Below is a small trained network, with its code and all its weights. Each question gives an input and a class and asks what happens when units are switched off, that is, made to give their printed mean instead of their output.

import numpy as np


def w(rows, s, z=0):
    codes = np.array(rows[::2]) - 128.0
    scale = np.full(codes.shape[1], s)
    scale[-1] = z or s
    return codes * scale


def f(y):
    return y / 2 * (1 + np.tanh(0.7978845608 * (y + 0.044715 * y**3)))


def log_softmax(a):
    a = a - a.max(-1, keepdims=True)
    return a - np.log(np.exp(a).sum(-1, keepdims=True))


def net(x, mask):
    res = np.array(x, float).reshape(1, 4) / 4 @ E
    y = f(res @ A[0][:, :-1].T + A[0][:, -1])
    res = res + np.where(mask, y, B[0][:, -1]) @ B[0][:, :-1]
    return log_softmax(res[-1] @ U[:, :-1].T + U[:, -1])


A, B = {}, {}
E = w([
[123,92,115,138,243,96,133],'x0',
[64,107,219,143,79,81,224],'x1',
[117,67,79,253,172,86,204],'x2',
[11,63,41,104,101,203,98],'x3',
],0.0048)
A[0] = w([
[97,118,122,200,52,108,201,146],'n1',
[139,118,69,150,193,132,103,216],'n2',
[255,163,80,145,140,130,65,152],'n3',
[111,115,113,142,150,117,147,160],'n4',
[169,147,244,116,217,66,182,162],'n5',
[88,97,100,185,151,103,193,203],'n6',
[151,154,168,92,66,135,105,166],'n7',
[148,144,157,94,69,143,109,188],'n8',
[128,133,123,140,128,123,143,145],'n9',
[192,116,42,169,234,125,92,205],'n10',
[147,136,192,110,156,92,149,193],'n11',
[204,154,135,88,110,145,53,252],'n12',
[145,148,164,97,75,141,108,153],'n13',
[156,159,168,108,70,136,123,186],'n14',
[107,119,197,193,105,76,240,204],'n15',
[141,136,142,118,114,122,129,152],'n16',
[136,120,96,130,149,136,111,209],'n17',
[147,141,187,113,183,90,138,181],'n18',
[52,105,65,102,130,169,82,210],'n19',
[117,116,117,138,135,129,138,166],'n20',
[90,89,59,170,217,128,150,151],'n21',
[143,162,170,64,29,148,81,191],'n22',
[129,130,138,124,122,122,132,171],'n23',
[88,111,131,173,67,120,183,179],'n24',
[129,129,123,124,124,140,118,185],'n25',
[132,135,122,142,113,130,136,139],'n26',
[19,111,51,61,80,197,53,177],'n27',
],0.0094,0.0025)
B[0] = w([
[156,135,107,128,113,168,221,189],'n1',
[105,183,93,151,171,96,116,206],'n2',
[213,140,191,178,179,156,139,208],'n3',
[103,135,114,137,120,116,136,151],'n4',
[98,54,182,99,137,29,104,222],'n5',
[64,145,93,161,89,139,177,212],'n6',
[136,120,121,130,69,140,81,166],'n7',
[103,169,144,120,79,138,107,164],'n8',
[103,146,146,145,128,130,149,134],'n9',
[148,174,93,222,200,102,105,253],'n10',
[89,141,168,108,114,71,125,170],'n11',
[162,220,162,70,106,114,107,212],'n12',
[149,106,111,132,79,149,81,156],'n13',
[99,159,162,140,68,126,124,166],'n14',
[139,71,140,105,77,112,254,230],'n15',
[126,128,141,132,112,125,124,135],'n16',
[92,188,134,125,158,109,134,164],'n17',
[107,134,158,111,139,65,114,172],'n18',
[45,151,132,77,195,150,138,215],'n19',
[97,157,125,130,128,121,143,144],'n20',
[105,106,26,158,111,102,77,225],'n21',
[107,154,121,124,42,179,58,200],'n22',
[107,154,144,122,120,118,139,137],'n23',
[121,197,108,86,116,128,212,180],'n24',
[107,162,141,116,134,125,132,142],'n25',
[107,154,152,141,128,138,149,131],'n26',
[74,81,159,34,215,215,94,245],'n27',
],0.029,0.0061)
U = w([
[209,114,157,186,154,141,192,64],'0',
[253,200,164,175,208,115,91,138],'1',
[171,37,117,158,123,166,104,5],'2',
[56,87,138,38,205,203,99,189],'3',
[159,173,159,112,20,169,52,159],'4',
[97,28,204,104,111,29,133,170],'5',
[142,98,95,116,58,157,250,145],'6',
[87,138,30,221,157,89,100,119],'7',
],0.0046,0.0014)

Each question gives the input, the list of numbers given to net, and the class t.
The units are the neurons (one row each of A and B). Each row of codes is followed by its name. A weight is (code - 128) times the scale printed after its matrix; where a second scale follows, it is the last column's (A, B and U).
mask holds one flag per neuron, in row order. A switched-off neuron (its flag False) gives its mean, the last column of its row in B, instead of its output. The means were averaged over made-up inputs and are rounded, as every weight is.
A unit's drop is (log p(t) with every unit on - log p(t) with that unit switched off) / (log p(t) with every unit on - log p(t) with every unit switched off).
The circuit of an input: a set's keep is (log p(t) with only the set's units on - log p(t) with every unit switched off) / (log p(t) with every unit on - log p(t) with every unit switched off). Starting from the 12 units with the biggest drops (on a tie, the unit counted first), units are removed one at a time, each time the one whose removal leaves the highest keep (on an exact tie, the one counted first), for as long as the keep stays at least 0.8.
circuit, biggest first: the units of the circuit, biggest drop first
top k neurons: the k neurons with the biggest drops, biggest first
drop of u: that unit's drop, to one decimal
input [4,-7,-3,2], class 1: circuit, biggest first -> n10, n3
input [-2,-1,0,-1], class 4: top 2 neurons -> n10, n27
input [3,-7,-4,2], class 1: circuit, biggest first -> n3
input [8,0,-2,0], class 7: circuit, biggest first -> n27, n15
input [-7,6,-7,5], class 4: top 2 neurons -> n22, n7
input [4,8,4,-3], class 6: top 4 neurons -> n15, n1, n6, n24
input [8,3,7,-4], class 5: top 2 neurons -> n5, n15
input [-4,-3,1,-3], class 1: top 4 neurons -> n3, n6, n15, n21
input [3,8,5,-4], class 6: top 2 neurons -> n15, n1
input [4,2,3,5], class 7: top 2 neurons -> n21, n6
input [8,3,2,-3], class 5: drop of n5 -> 0.4
input [6,-8,5,-8], class 1: drop of n3 -> 2.0
input [-7,0,8,-2], class 6: drop of n7 -> 0.0
input [-1,8,-5,-1], class 4: circuit, biggest first -> n22
input [-3,4,-1,-1], class 6: drop of n1 -> 0.1
